Below are the code and all the weights of a small trained network. Each question names an input and a class and asks about switching units off, where a switched-off unit gives its printed mean instead of its output.

import numpy as np


def w(rows, s, z=0):
    codes = np.array(rows[::2]) - 128.0
    scale = np.full(codes.shape[1], s)
    scale[-1] = z or s
    return codes * scale


def f(y):
    return np.maximum(y, 0)


def log_softmax(a):
    a = a - a.max(-1, keepdims=True)
    return a - np.log(np.exp(a).sum(-1, keepdims=True))


def net(x, mask):
    res = np.array(x, float).reshape(1, 7) / 4 @ E
    y = f(res @ A[0][:, :-1].T + A[0][:, -1])
    res = res + np.where(mask, y, B[0][:, -1]) @ B[0][:, :-1]
    return log_softmax(res[-1] @ U[:, :-1].T + U[:, -1])


A, B = {}, {}
E = w([
[176,1,118,97,71,129,6,148,101,142],'x0',
[149,135,130,124,131,106,131,128,134,121],'x1',
[136,160,165,96,133,114,119,141,94,122],'x2',
[170,107,123,139,132,101,142,124,158,114],'x3',
[93,145,102,34,221,57,95,136,224,215],'x4',
[231,128,72,98,67,147,221,178,103,221],'x5',
[199,207,188,208,164,186,42,137,165,191],'x6',
],0.0076)
A[0] = w([
[99,123,100,135,69,102,167,150,109,60,109],'neuron 0',
[180,139,90,128,107,158,187,170,86,186,50],'neuron 1',
[168,146,149,198,58,174,125,123,88,57,55],'neuron 2',
[84,113,101,95,151,117,135,68,99,63,86],'neuron 3',
[89,218,148,185,168,109,254,128,145,116,120],'neuron 4',
[164,155,168,176,145,173,100,117,137,144,123],'neuron 5',
[123,112,151,189,89,148,132,134,107,111,86],'neuron 6',
[186,175,154,208,188,194,67,135,122,147,4],'neuron 7',
[149,156,150,174,68,204,144,113,119,38,34],'neuron 8',
[81,117,184,183,169,122,67,89,140,39,66],'neuron 9',
],0.0083,0.0028)
B[0] = w([
[135,163,62,68,157,193,111,117,118,98,198],'neuron 0',
[143,136,194,201,93,65,151,50,138,220,214],'neuron 1',
[76,130,141,94,168,129,102,143,211,142,227],'neuron 2',
[181,98,146,155,173,98,162,75,72,157,189],'neuron 3',
[108,72,139,141,85,171,57,216,98,93,254],'neuron 4',
[122,88,47,162,171,160,123,102,51,82,196],'neuron 5',
[114,139,148,87,135,137,105,134,182,124,181],'neuron 6',
[225,122,77,82,186,162,159,75,52,71,217],'neuron 7',
[125,172,137,90,159,130,89,97,217,140,215],'neuron 8',
[153,136,194,153,25,52,207,128,99,254,221],'neuron 9',
],0.008,0.0086)
U = w([
[139,148,180,191,83,84,186,104,126,188,27],'0',
[143,112,48,75,206,138,179,95,69,57,139],'1',
[92,179,124,46,220,118,84,155,255,143,105],'2',
[128,56,128,158,86,135,50,247,114,89,251],'3',
],0.0099,0.0032)

Each question gives the input, the list of numbers given to net, and the class t.
The units are the neurons (one row each of A and B). Each row of codes is followed by its name. A weight is (code - 128) times the scale printed after its matrix; where a second scale follows, it is the last column's (A, B and U).
mask holds one flag per neuron, in row order. A switched-off neuron (its flag False) gives its mean, the last column of its row in B, instead of its output. The means were averaged over made-up inputs and are rounded, as every weight is.
A unit's drop is (log p(t) with every unit on - log p(t) with that unit switched off) / (log p(t) with every unit on - log p(t) with every unit switched off).
The circuit of an input: a set's keep is (log p(t) with only the set's units on - log p(t) with every unit switched off) / (log p(t) with every unit on - log p(t) with every unit switched off). Starting from all 10 units, units are removed one at a time, each time the one whose removal leaves the highest keep (on an exact tie, the one counted first), for as long as the keep stays at least 0.8.
units of the circuit, in order: the units of the circuit, biggest drop first
top k neurons: the k neurons with the biggest drops, biggest first
drop when u is switched off: that unit's drop, to one decimal
input [7,1,-2,-7,-7,-5,2], class 2: units of the circuit, in order	neuron 2; neuron 8
input [8,2,4,-5,-4,8,-2], class 0: units of the circuit, in order	neuron 1
input [-1,-1,7,8,-2,-2,3], class 1: top 2 neurons	neuron 1; neuron 7
input [-2,5,-6,1,-7,1,5], class 2: top 2 neurons	neuron 2; neuron 8
input [-2,5,-4,-2,-4,-2,3], class 2: units of the circuit, in order	neuron 8; neuron 2
input [-4,1,5,-3,-3,4,5], class 1: top 2 neurons	neuron 7; neuron 9
input [3,8,-4,-2,-8,-4,1], class 2: units of the circuit, in order	neuron 2; neuron 8
input [8,7,3,6,-5,-4,8], class 1: top 2 neurons	neuron 7; neuron 5
input [7,-7,7,-6,-5,4,7], class 1: top 3 neurons	neuron 7; neuron 5; neuron 4
input [-8,4,-3,8,7,-7,2], class 3: top 2 neurons	neuron 4; neuron 1
input [-7,5,2,1,2,6,7], class 1: top 2 neurons	neuron 7; neuron 9
input [-8,1,3,7,0,7,5], class 3: top 2 neurons	neuron 4; neuron 9
input [2,-7,-5,-7,-5,6,-5], class 0: top 4 neurons	neuron 1; neuron 7; neuron 4; neuron 5
input [-1,8,7,-6,5,6,-6], class 0: top neuron	neuron 1
input [-7,8,-4,-1,2,0,-5], class 3: top 2 neurons	neuron 4; neuron 7
input [-4,1,8,7,-1,-5,1], class 0: top 2 neurons	neuron 9; neuron 0
input [-6,4,-6,-2,6,6,3], class 0: top 2 neurons	neuron 1; neuron 2
input [8,1,-8,0,-2,-8,-6], class 0: top 3 neurons	neuron 9; neuron 4; neuron 3
input [-3,-6,1,-6,-5,-8,-2], class 0: drop when neuron 9 is switched off	2.8
input [-4,-2,3,2,-6,-4,3], class 2: units of the circuit, in order	neuron 8
input [-1,1,-6,-5,-5,4,2], class 2: drop when neuron 2 is switched off	0.3
input [5,-7,-5,-8,-6,2,4], class 2: drop when neuron 8 is switched off	0.2
input [-6,-4,4,3,-2,4,5], class 3: drop when neuron 3 is switched off	0.1
